Below is a small trained network, with its code and all its weights. Each question gives an input and a target symbol and asks what happens when units are switched off, that is, made to give their printed mean instead of their output.

import numpy as np


def w(rows, s, z=0):
    codes = np.array(rows[::2]) - 128.0
    scale = np.full(codes.shape[1], s)
    scale[-1] = z or s
    return codes * scale


def norm(h):
    return h / np.sqrt((h * h).mean(-1, keepdims=True) + 1e-5)


def f(y):
    return y / 2 * (1 + np.tanh(0.7978845608 * (y + 0.044715 * y**3)))


def softmax(a):
    e = np.exp(a - a.max(-1, keepdims=True))
    return e / e.sum(-1, keepdims=True)


def log_softmax(a):
    a = a - a.max(-1, keepdims=True)
    return a - np.log(np.exp(a).sum(-1, keepdims=True))


def net(x, mask):
    ids = ['βεζηξφω'.index(c) for c in x.split()]
    T = len(ids)
    res = E[ids] + P[:T]
    r = norm(res)
    for j in range(2):
        rows = slice(3 * j, 3 * j + 3)
        q, k, v = (r @ M[0][rows].T for M in (Q, K, V))
        z = softmax(np.where(np.tri(T) > 0, q @ k.T / 3**0.5, -1e9)) @ v
        o = O[0][rows]
        res = res + np.where(mask[j], z, o[:, -1]) @ o[:, :-1]
    y = f(norm(res) @ A[0][:, :-1].T + A[0][:, -1])
    res = res + np.where(mask[2:26], y, B[0][:, -1]) @ B[0][:, :-1]
    return log_softmax(norm(res)[-1] @ U[:, :-1].T + U[:, -1])


Q, K, V, O, A, B = {}, {}, {}, {}, {}, {}
E = w([
[57,89,145,31],'β',
[176,156,69,242],'ε',
[201,77,44,222],'ζ',
[158,190,105,219],'η',
[140,156,73,189],'ξ',
[162,132,110,103],'φ',
[176,149,141,245],'ω',
],0.012)
P = w([
[92,133,187,6],'0',
[252,94,132,220],'1',
[55,86,80,127],'2',
[215,86,157,213],'3',
[43,84,81,126],'4',
[197,80,172,209],'5',
[39,83,83,124],'6',
],0.011)
Q[0] = w([
[213,173,202,126],'head 1',
[69,103,114,88],'head 1',
[136,96,94,185],'head 1',
[10,130,184,91],'head 2',
[124,127,84,83],'head 2',
[177,220,33,79],'head 2',
],0.011)
K[0] = w([
[151,8,83,193],'head 1',
[129,122,126,67],'head 1',
[190,160,126,118],'head 1',
[49,102,140,59],'head 2',
[139,116,87,127],'head 2',
[176,181,66,61],'head 2',
],0.015)
V[0] = w([
[92,153,38,116],'head 1',
[144,211,128,86],'head 1',
[247,152,106,166],'head 1',
[181,168,164,145],'head 2',
[169,113,173,163],'head 2',
[163,95,166,117],'head 2',
],0.011)
O[0] = w([
[170,210,90,58,114],'head 1',
[160,117,254,98,160],'head 1',
[16,132,141,98,254],'head 1',
[90,126,122,60,179],'head 2',
[124,163,187,73,190],'head 2',
[132,121,186,143,138],'head 2',
],0.009,0.0075)
A[0] = w([
[147,182,113,147,208],'neuron 1',
[169,193,180,211,230],'neuron 2',
[120,198,118,103,201],'neuron 3',
[182,143,152,173,158],'neuron 4',
[117,93,47,163,157],'neuron 5',
[116,94,131,59,162],'neuron 6',
[122,133,90,110,181],'neuron 7',
[71,159,178,107,167],'neuron 8',
[162,95,218,53,18],'neuron 9',
[102,34,115,40,35],'neuron 10',
[129,157,115,158,116],'neuron 11',
[140,152,71,109,223],'neuron 12',
[117,21,102,149,126],'neuron 13',
[137,34,109,147,44],'neuron 14',
[154,109,213,162,62],'neuron 15',
[199,133,204,86,184],'neuron 16',
[211,142,102,123,138],'neuron 17',
[90,55,161,176,20],'neuron 18',
[151,115,78,97,144],'neuron 19',
[200,55,97,52,128],'neuron 20',
[134,61,88,249,2],'neuron 21',
[119,121,115,103,115],'neuron 22',
[79,150,142,59,94],'neuron 23',
[83,135,154,5,50],'neuron 24',
],0.014,0.003)
B[0] = w([
[78,181,150,150,141],'neuron 1',
[145,171,144,109,193],'neuron 2',
[124,186,3,150,137],'neuron 3',
[101,180,97,108,154],'neuron 4',
[78,73,176,154,206],'neuron 5',
[120,135,176,78,157],'neuron 6',
[60,120,103,173,135],'neuron 7',
[152,173,94,130,204],'neuron 8',
[136,74,83,195,176],'neuron 9',
[107,184,160,147,169],'neuron 10',
[146,138,198,100,141],'neuron 11',
[77,91,80,174,135],'neuron 12',
[165,198,74,179,202],'neuron 13',
[139,139,89,126,163],'neuron 14',
[164,133,49,104,160],'neuron 15',
[121,144,87,200,172],'neuron 16',
[41,174,158,148,153],'neuron 17',
[157,103,92,98,211],'neuron 18',
[95,76,116,145,127],'neuron 19',
[87,170,216,77,156],'neuron 20',
[156,87,196,40,255],'neuron 21',
[124,92,125,147,126],'neuron 22',
[137,32,113,131,169],'neuron 23',
[119,134,100,22,190],'neuron 24',
],0.008,0.009)
U = w([
[206,133,14,149,169],'β',
[74,103,246,128,89],'ε',
[163,7,115,156,206],'ζ',
[105,227,109,172,255],'η',
[3,83,76,196,78],'ξ',
[61,112,78,20,66],'φ',
[231,174,165,69,84],'ω',
],0.016,0.0036)

Each question gives the input, a string of symbols that net reads in full, and the target symbol t.
The units are the heads (3 rows each of Q, K, V and O) and the neurons (one row each of A and B). Each row of codes is followed by its name. A weight is (code - 128) times the scale printed after its matrix; where a second scale follows, it is the last column's (O, A, B and U).
mask holds one flag per unit, heads first, then neurons. A switched-off unit (its flag False) gives its mean, the last column of its rows in O or B, instead of its output. The means were averaged over made-up inputs and are rounded, as every weight is.
A unit's drop is (log p(t) with every unit on - log p(t) with that unit switched off) / (log p(t) with every unit on - log p(t) with every unit switched off).
The circuit of an input: a set's keep is (log p(t) with only the set's units on - log p(t) with every unit switched off) / (log p(t) with every unit on - log p(t) with every unit switched off). Starting from the 12 units with the biggest drops (on a tie, the unit counted first), units are removed one at a time, each time the one whose removal leaves the highest keep (on an exact tie, the one counted first), for as long as the keep stays at least 0.8.
units of the circuit, in order: the units of the circuit, biggest drop first
unit that matters most: the unit with the biggest drop
k most important neurons: the k neurons with the biggest drops, biggest first
which heads matter: for each layer, one digit per head in row order, 1 if its drop is at least 0.15 and else 0, layers parted by /
drop of u: that unit's drop, to one decimal
input φ φ η β, target β: which heads matter : 00
input β φ ω, target ε: unit that matters most : neuron 21
input ξ η φ ε β, target η: which heads matter : 11
input ε ε ζ ω, target ω: which heads matter : 11
input ω ε ε ω ε, target ζ: which heads matter : 10
input η φ φ, target β: which heads matter : 11
input φ ζ φ ε ζ, target ω: 3 most important neurons : neuron 20; neuron 21; neuron 13
input ζ ε ζ ε φ φ, target φ: which heads matter : 11
input ω ε ω ε ω, target ζ: which heads matter : 10
input φ ε ξ, target ω: which heads matter : 10
input β ζ ξ ε β, target ε: which heads matter : 11
input ξ ξ ε φ ζ, target η: which heads matter : 10
input η ω ζ ε ε ε ζ, target β: which heads matter : 10
input ζ β β, target ξ: 2 most important neurons : neuron 12; neuron 17
input ξ η ε β ω, target η: which heads matter : 10
input ζ ε φ φ, target φ: which heads matter : 10
input ω ε η, target ζ: which heads matter : 10
input φ ε ε ω ε ζ η, target ω: units of the circuit, in order : head 1
input β ζ ε η ζ, target ε: 2 most important neurons : neuron 20; neuron 21
input φ ζ η ε ε, target ω: most important neuron : neuron 21
input ε ξ ε φ φ ξ, target ξ: 2 most important neurons : neuron 21; neuron 24
input φ ξ ξ ε ζ, target ω: 3 most important neurons : neuron 20; neuron 13; neuron 21
input β ε ζ, target ε: 3 most important neurons : neuron 20; neuron 17; neuron 21
input ε ε ζ φ ε ω, target ω: drop of neuron 7 : 0.0
input η η φ ζ β ε, target ε: drop of neuron 24 : 0.1
input η ε ξ, target β: drop of head 1 : 1.0
input ω ζ ε ε ε, target ζ: drop of head 1 : 0.7
